Below are the code and all the weights of a small trained network. Each question names an input and a class and asks about switching units off, where a switched-off unit gives its printed mean instead of its output.

import numpy as np


def w(rows, s, z=0):
    codes = np.array(rows[::2]) - 128.0
    scale = np.full(codes.shape[1], s)
    scale[-1] = z or s
    return codes * scale


def norm(h):
    return h / np.sqrt((h * h).mean(-1, keepdims=True) + 1e-5)


def f(y):
    return y / 2 * (1 + np.tanh(0.7978845608 * (y + 0.044715 * y**3)))


def log_softmax(a):
    a = a - a.max(-1, keepdims=True)
    return a - np.log(np.exp(a).sum(-1, keepdims=True))


def net(x, mask):
    res = np.array(x, float).reshape(1, 5) / 4 @ E
    u = 0
    for l in range(2):
        y = f(norm(res) @ A[l][:, :-1].T + A[l][:, -1])
        res = res + np.where(mask[u : u + 8], y, B[l][:, -1]) @ B[l][:, :-1]
        u += 8
    return log_softmax(norm(res)[-1] @ U[:, :-1].T + U[:, -1])


A, B = {}, {}
E = w([
[152,115,223,122],'x0',
[99,207,145,85],'x1',
[113,144,124,59],'x2',
[90,78,71,116],'x3',
[245,143,137,110],'x4',
],0.012)
A[0] = w([
[198,223,157,12,176],'0.n1',
[101,98,232,84,99],'0.n2',
[154,202,64,139,72],'0.n3',
[142,104,96,234,102],'0.n4',
[96,126,76,61,74],'0.n5',
[142,213,88,102,52],'0.n6',
[104,251,70,150,3],'0.n7',
[116,58,177,50,137],'0.n8',
],0.011,0.0067)
B[0] = w([
[140,153,178,1,254],'0.n1',
[202,127,127,105,168],'0.n2',
[187,46,68,87,141],'0.n3',
[243,111,213,53,157],'0.n4',
[178,189,205,133,144],'0.n5',
[129,36,151,106,141],'0.n6',
[153,36,23,224,141],'0.n7',
[146,174,64,243,162],'0.n8',
],0.0078,0.0091)
A[1] = w([
[60,173,163,180,154],'1.n1',
[173,54,42,126,171],'1.n2',
[96,62,124,230,8],'1.n3',
[31,72,143,191,140],'1.n4',
[36,189,58,209,4],'1.n5',
[139,72,163,44,197],'1.n6',
[2,136,72,166,12],'1.n7',
[20,61,73,33,118],'1.n8',
],0.0097,0.0042)
B[1] = w([
[194,170,109,130,152],'1.n1',
[80,75,76,94,218],'1.n2',
[156,113,93,104,153],'1.n3',
[137,156,81,129,175],'1.n4',
[83,94,135,175,163],'1.n5',
[61,163,78,131,254],'1.n6',
[89,164,109,247,172],'1.n7',
[144,190,209,136,199],'1.n8',
],0.014,0.0055)
U = w([
[152,49,198,159,20],'0',
[144,251,196,17,253],'1',
[105,9,5,109,159],'2',
[28,212,60,233,108],'3',
],0.015,0.0057)

Each question gives the input, the list of numbers given to net, and the class t.
The units are the neurons (one row each of A and B). Each row of codes is followed by its name. A weight is (code - 128) times the scale printed after its matrix; where a second scale follows, it is the last column's (A, B and U).
mask holds one flag per neuron, layer by layer. A switched-off neuron (its flag False) gives its mean, the last column of its row in B, instead of its output. The means were averaged over made-up inputs and are rounded, as every weight is.
A unit's drop is (log p(t) with every unit on - log p(t) with that unit switched off) / (log p(t) with every unit on - log p(t) with every unit switched off).
most important unit: the unit with the biggest drop
top k neurons: the k neurons with the biggest drops, biggest first
top k neurons in layer l: the k neurons of layer l with the biggest drops, biggest first
drop when u is switched off: that unit's drop, to one decimal
input [0,5,-2,8,0], class 3: most important unit	0.n1
input [0,-8,5,-5,2], class 2: top 3 neurons	[1.n8; 0.n5; 0.n1]
input [-1,2,5,8,-1], class 3: top 2 neurons	[0.n1; 1.n7]
input [-5,-5,-1,-7,3], class 2: top 2 neurons in layer 1	[1.n8; 1.n2]
input [-6,-2,-8,-3,0], class 2: top 2 neurons in layer 1	[1.n2; 1.n8]
input [7,2,2,6,-7], class 3: top 2 neurons in layer 0	[0.n1; 0.n8]
input [7,-7,-3,3,5], class 2: top 4 neurons	[1.n8; 0.n1; 1.n2; 0.n5]
input [5,4,1,2,-6], class 3: top 2 neurons in layer 0	[0.n1; 0.n4]
input [-6,-4,7,3,2], class 1: top 4 neurons	[1.n8; 0.n7; 0.n8; 0.n5]
input [-2,-3,-1,-2,3], class 2: top 2 neurons	[0.n1; 1.n8]
input [7,-7,7,-1,-8], class 3: top 2 neurons in layer 1	[1.n7; 1.n4]
input [5,-1,4,7,-2], class 3: top 2 neurons	[0.n4; 1.n7]
input [-5,-4,1,6,-3], class 3: top 2 neurons	[1.n8; 1.n7]
input [-2,-8,-8,-7,-4], class 0: most important unit	0.n4
input [-3,3,-6,-5,-3], class 2: top 2 neurons in layer 0	[0.n7; 0.n4]
input [-3,-6,-3,7,-6], class 3: top 2 neurons	[1.n7; 1.n8]
input [-5,5,-5,-6,0], class 2: drop when 0.n7 is switched off	0.5
